Each row has a class, written after it.
[ 20  45  13  -5  18  48  39  28  10   4  16   2  19  63  30  24   5  50
 -13 -26  -7  36  29  -5 -78 -44 -36   1 -19 -34  31  18  47  46  18]
Q737
[  0  41  21 -14  22  42  45  10   4  11  23 -11  16  86  39  30  -4  52
 -21 -40  10  48  17   2 -93 -69 -11  -4 -34 -17  46  18   8  35  -2]
Q346
[ 13  38 -22 -12 -10  57  50  -7  30  14 -10  41   7  39  39  18 -18  65
  -6 -13 -10  28  22  38 -87  59 -47 -15   1  18  31   7  -8  58  -2]
Q157
[ 20  58 -21 -23 -12  47  48 -10  21  12   0  32  19  38  48  36  -7  78
  -8  -7  19  43  41  16 -93  43 -32   0  10  10  37  11  -8  46 -17]
Q503
[  9  27  17  -9  21  51  24   9  11  11  28  -9  27  82  48  30  -5  37
 -11 -38  16  29  19  -2 -74 -69 -18 -28 -35 -28  42  12  11  39  13]
Q157
[ -1  52 -35 -18  12  56  51  -8  27  -6 -21  44  18  27  44  21 -14  54
   3 -15   6  32  35  58 -93  78 -18 -16   1  23  19   9 -13  39  -6]
Q646
[  20   63  -30  -13    3   62   73   12   17    1   -2   44   16   44
   46   29   -5   61  -16  -25   -6   25   23   48 -105   61  -62   -2
   16    4   27    9   13   46    3]
Q737
[ 23   9  59 -20  15  38  58  22   5  27   1  20   3  74  -9 -14  -8  52
 -16 -21 -30  88  61  16 -31 -13 -25 -10   5  15  24   9  41  41  42]
Q500
[ 18  59 -25 -21 -10  48  60 -10  24   8  -3  40  31  38  56  30  -7  74
  -7 -13  11  44  45  32 -95  55 -36 -12   7   4  31   8  -7  46 -15]
Q503
[-11  19  21 -23  11  36  31  -3   8  -8  22  -8  43  81  44  21  11  66
 -21 -12  31  42  60 -27 -74 -45   3 -17 -46 -31  50   1  18  32 -11]
Q503
[  2  28  21 -18   5  41  24  -5  12   0  21 -11  45  93  47  20  13  62
 -23  -8  23  47  58 -20 -80 -49   7  -3 -31 -30  51   4  11  33 -18]
Q503
[  23   62  -29  -15   -7   53   56  -16   34    3    1   35   29   37
   63   24  -16   74   -2  -11    9   47   38   32 -102   71  -41   -8
   17    6   34    3  -18   44  -19]
Q503
[  1  16  26 -18  31  54  24  24   4   9  19   3  30  94  30  36  -2  52
  -8 -23  -3  42  53  10 -72 -55   2 -20 -51 -14  38  13  18  48   6]
Q646
[  9  32   4  -1   8  49  15  33  24   4  14   0  28  68  16  36   5  55
 -12 -28 -10  46  42  -9 -76 -50 -14  -5 -33 -23  28   0  17  40  25]
Q500
[ 34 -28  65 -41  42  19  70   5 -21  31   8   6   9  67   3  -1  -8  38
 -30 -19 -28  79  29  30 -19 -29 -27 -25   8   0  31  29  28  46  46]
Q275
[ 40  26  30 -39  45  33  60  14 -13  25  18  14 -17  87  -2   7 -21  37
 -20 -28  -6  80  35  47 -12  -6 -27 -23  13  17  53  27  22  38  39]
Q779
[  7  59 -26 -19 -21  59  40   2  39   7 -28  43  -5  29  15  23  -8  80
  -6 -17   9  38  47  30 -86  55 -23   3  -9  14  24  -2  -4  48   1]
Q500
[  17   69  -27  -16   -9   53   57   -9   34    3   -3   40   36   40
   61   28   -9   74   -3  -12    6   49   50   37 -107   67  -41  -12
    8    2   26    7   -8   45  -17]
Q503
[ -3  14  35 -23  22  56  22  25   7  11  17   0  29 100  36  35   1  53
  -7 -22   3  40  60   2 -73 -57   9 -24 -66 -19  37   9  22  51  -2]
Q646
[ 33  -3  67 -32  32  32  70  16 -14  31   5  16  11  83  -9  -8  -5  43
 -25 -27 -35  83  56  23 -17 -27 -24 -28   0  -1  25  11  40  38  43]
Q500
[ 34 -24  67 -38  40  12  74   9 -21  27  11   2  16  68  12   0  -8  38
 -31 -15 -24  81  35  25 -18 -23 -28 -28  12  -2  33  29  33  41  46]
Q275
[  5  23   8   2  16  29  34  28  -4 -10  30 -12  24  87  39  36   0  49
 -30 -32  26  42  57  -4 -58 -51  -2 -14 -27 -14  63   0  18  26  11]
Q779
[ -1  13   8  -6  10  47  34  20   1   1  14  -6  21  87  36  14  -2  70
 -10 -29   2  48  21  -5 -73 -38 -22  -5 -34 -26  65   9  18  43   5]
Q440
[ 34  16  37 -39  44  29  61  15 -16  25  19  20 -24  81  -7   3 -20  42
 -21 -25 -11  81  40  41  -9  -4 -34 -26  17  28  51  24  26  37  42]
Q779
[ 27  59 -22  -9   8  61  71  12  29   3 -11  32   5  35  48  19  -6  69
  -6 -24  -4  35  30  45 -85  58 -50  -4  13  -5  21  18  14  47   5]
Q737
[ 29  47   8   4  32  46  37  32   6   1  16   0  31  60  29  26   8  41
 -13 -27 -11  31  16  -2 -78 -48 -37   1  -9 -30  28  18  42  40  19]
Q737
[ 38  -4  70 -28  32  28  66  15 -11  34   4   9  10  82 -13 -12 -10  44
 -23 -19 -34  82  53  16 -13 -24 -18 -18   7   0  26  12  41  40  39]
Q500
[ -6  -3  16 -11  14  23  30  11   3 -14   8 -22  42  70  43  29   7  49
 -26 -17  24  40  43 -14 -72 -42   4 -19 -41 -40  43  10  16  35  13]
Q275
[ 21  -7  72 -39  43  21  84  -2 -21  42  13   8  -6  74  -3 -12  -6  47
 -27 -19 -40  81  24  19 -23 -35 -33 -23  -1   9  23  30  33  41  25]
Q346
[  17   57  -24  -30   -1   56   65   -5   11    3    3   47   32   41
   48   38    2   76  -18  -25    3   48   50   41 -105   44  -43  -18
   -4    3   29   13   -9   42   -6]
Q503
[ 13  10  17  16  12  33  16  16   8   4   6  -9  32  71  17  31  10  59
  -8 -13 -15  35  23 -16 -60 -42 -15   1 -28 -27  26  -3  12  37   4]
Q151
[ -8   0  29 -24  19  53  35  26  -2  12  24  -6  12 103  30   9  -2  68
 -17 -36  13  44  22  -6 -65 -65 -12  -8 -48 -21  66   6  15  42   4]
Q440
[  7  60 -31   0 -14  41  41  -1  26  -7 -18  26 -11  42  32  31 -21  78
  -6 -11  31  44  63  32 -64  66 -24  -4  10  21  46   4  -2  37  -7]
Q779
[ 11  31  20 -15  18  45  31  12   7   0  29  -6  50  82  52  30  14  51
 -23 -34  14  54  52  -6 -81 -67  -1 -14 -33 -33  39  10  10  28  -1]
Q503
[  2  13   9   3   1  36  23  33   8   5  23   2  56  73  48  37   4  35
  -8 -20   4  34  48 -13 -64 -48  10 -18 -47 -28  31   3  24  43   5]
Q646
[ 10  61 -39  -4 -17  50  63  14  25  -9   4  38   6  57  59  34 -17  73
 -10 -24  24  43  66  51 -84  77 -35 -22  -4  12  48   0  -7  42  -4]
Q779
[  0   4  17 -14  10  28  24   9  20  -1  16 -23  32  73  48  28  -9  52
 -16 -13  30  41  38 -12 -63 -40   4 -17 -35 -43  46   9   9  41  11]
Q275
[   9   37  -27  -16    2   49   67    7   11   -4   -2   41   33   44
   54   38  -15   63  -16  -25    5   37   37   58 -110   58  -47  -23
    1    4   32   11  -14   46   11]
Q275
[ -5   8  26   2   6  36  42  13  -2  -4  17 -11  31 102  38  24   5  72
 -18 -19  20  38  49 -17 -77 -43  -1  -7 -40 -36  52  -7  15  33  -4]
Q151
[ 13  43 -31 -15  -5  39  63  -1  16  -4 -13  31  19  29  48  38 -19  65
 -13 -21  10  37  32  64 -91  55 -37  -5   4   4  35  20 -14  44  11]
Q275
[   0   55  -33  -22  -16   70   58   10   32    5  -11   51   14   53
   30   32   -1   78  -15  -24   -4   38   50   50 -109   58  -42  -10
  -13   13   24   -4  -10   47   10]
Q500
[ -3  55 -40 -13   1  48  61   2  20  -9  -6  38  -1  48  37  36 -13  75
 -16 -19  21  37  61  55 -78  70 -37 -17   5  25  43   4  -8  34   4]
Q779
[ 43  16  44 -54  40  44  58  17   0  39   6  25  -9  80 -16  -3 -14  42
 -20 -32 -36  80  27  43 -24 -20 -26 -18   1   7  33  21  22  49  48]
Q500
[  -4   54  -32  -31    2   68   62   12   29  -10  -15   54   12   37
   22   26   -4   75  -17  -39    4   38   54   55 -103   58  -32  -21
  -24    8   22   -2   -9   37   15]
Q500
[ 35 -13  83 -16  27  18  80  21 -31  30  13  16   9  84   3 -15  -9  44
 -13 -27 -23  80  54  16  -7 -23 -23 -25   9  -5  23  13  42  30  27]
Q151
[ -2   6  39 -10  33  50  32  25   0   5  30  -7  25 105  24  29   1  65
 -15 -32  16  30  34  -9 -70 -74  -7 -13 -51 -26  44  -6   6  31   3]
Q151
[ 42  -5  46 -50  54  29  61   3 -15  31  10   6   1  70   2  10 -22  36
 -22 -24 -27  79   6  45 -28 -19 -36 -25  12  -2  38  37  17  49  51]
Q275
[ 25   1  53 -27  39  37  64  21 -13  26  14  19  13  72  12   0 -11  36
  -6 -17 -37  84  55  34 -31  -6 -20 -27   4  14  19  27  36  45  37]
Q646
[   3   64  -29  -13   -8   49   64  -15   27   17  -14   30    6   44
   36   26  -17   72  -10  -12   -2   38   11   45 -100   59  -39    8
    7   23   30   15  -19   44  -18]
Q346
[  7  61 -27  -8   1  55  54  14  23  -6  -7  48  22  20  51  36 -17  61
  -2 -46  16  29  43  40 -88  40 -47 -39 -16   4  22  16   2  37  14]
Q157
[ 19  24  26  -3  23  52  47  19   1   3  23  -3  22  80  42  14   8  42
 -22 -37   4  35  25  -2 -74 -53 -25  -2 -15 -30  38   6  32  34  10]
Q737
[  12   62  -28  -24    6   57   63   -2   16   -3    3   44   40   48
   56   32    2   67  -16  -27    5   48   47   45 -114   49  -40  -18
    3    8   30   10  -12   37   -8]
Q503
[ 19  40  -8   6  -9  44  58   1  14  10 -16  30   8  49  33  29 -18  82
   2 -17   4  39  28  26 -81  51 -39   4  10   9  34  -2  -6  46  -7]
Q151
[  6  20   6   1   6  42  14  20  15  12   8 -14  25  75  27  18   1  60
  -2 -13  -5  42   8 -11 -59 -40 -22   3 -26 -27  45   9  18  44   4]
Q440
[ 19  -3  60 -33  25  41  57  13  -1  31  16  16  -9  71   7 -12 -10  42
 -16 -24 -32  77  45  22 -30 -17 -37 -31  -3  11  22  26  34  45  39]
Q157
[ 25  64 -21  -3  -8  59  78  10  31   7  -3  40  14  33  55  16 -17  67
  -4 -17  -2  29  32  40 -95  74 -61  -4  20  -3  20   5  19  52  -1]
Q737
[ -2  10  14   1   3  47  33  21   0   0   9  -4  27  86  34  11   2  69
 -12 -30  -2  53  28  -6 -70 -39 -19  -3 -34 -26  60   8  21  41   4]
Q440
[ 29   7  65 -45  44  28  77   4 -14  46  13   9  -1  83  -3  -6 -16  43
 -23 -22 -34  80  26  29 -19 -26 -25 -27  -4  -1  22  33  24  41  19]
Q346
[ -8   4  28 -21  19  52  32  29   5  12  24  -6  20 101  37  11   4  62
 -15 -33   5  42  24  -2 -68 -62 -15 -16 -49 -24  57   4  14  40   3]
Q440
[ 12  19  24 -16  19  38  34   9  -6   0  17 -13  37  93  47  35  -4  44
 -28 -36  33  47  34   7 -84 -69   1  -8 -23 -29  61  17   7  36  13]
Q275
[ 11  52 -28 -13  -4  41  54  -2  31  -9 -19  29  20  22  54  31 -29  67
  -4 -22  26  38  36  46 -93  69 -32 -16   1  -3  33  12 -11  44   5]
Q275
[ 30  15  59 -37  37  28  68  12 -11  22  24  18  16  62  15  -6  -2  51
 -18 -19 -19  92  61  12 -41 -22 -31 -23  12   6  25  27  37  34  28]
Q503
[ 16  40   2  -5  15  47  14  31  28   7  12  -4  25  64  16  39   4  52
 -11 -25 -14  44  35  -4 -77 -49 -14  -3 -30 -25  26   4  19  44  26]
Q500
[  1  37  19   2  16  33  33   7   8  14  10  -8  24  66  18  33  -7  59
 -12 -21 -10  46  19 -11 -75 -56 -25  -3 -34 -16  31  16  22  44   2]
Q346
[ -3  37  26 -10  25  45  40  11   6  15  26  -7  27  86  32  28  -5  47
 -19 -39  12  41  13  -1 -85 -76 -15  -5 -40 -12  41  12   8  33   0]
Q346
[ 11   4  20  -9  18  37  26  18   0  -1  18 -17  41  78  43  44   5  43
 -28 -34  13  44  35   1 -78 -70  -5 -15 -30 -36  40  13   4  34  17]
Q275
[ 45  14  49 -55  59  36  66  -5 -13  32  25  19   9  70  11 -10  -9  34
 -17 -27 -26  85  16  34 -36 -21 -32 -27  20   7  34  30  17  39  29]
Q503
[ 12  30  18  15  11  31  28  25   4   5   9   4  35  72  21  32  -1  58
  -6 -24  -1  40  36  -8 -68 -49 -16   0 -17 -24  32   3  23  35   9]
Q151
[ 33  -4  56 -27  27  17  69  16 -22  22  12   5   2  89   3   0 -10  42
 -30 -15 -12  79  71  24   7  -2 -15 -33   0   1  40  14  40  34  26]
Q779
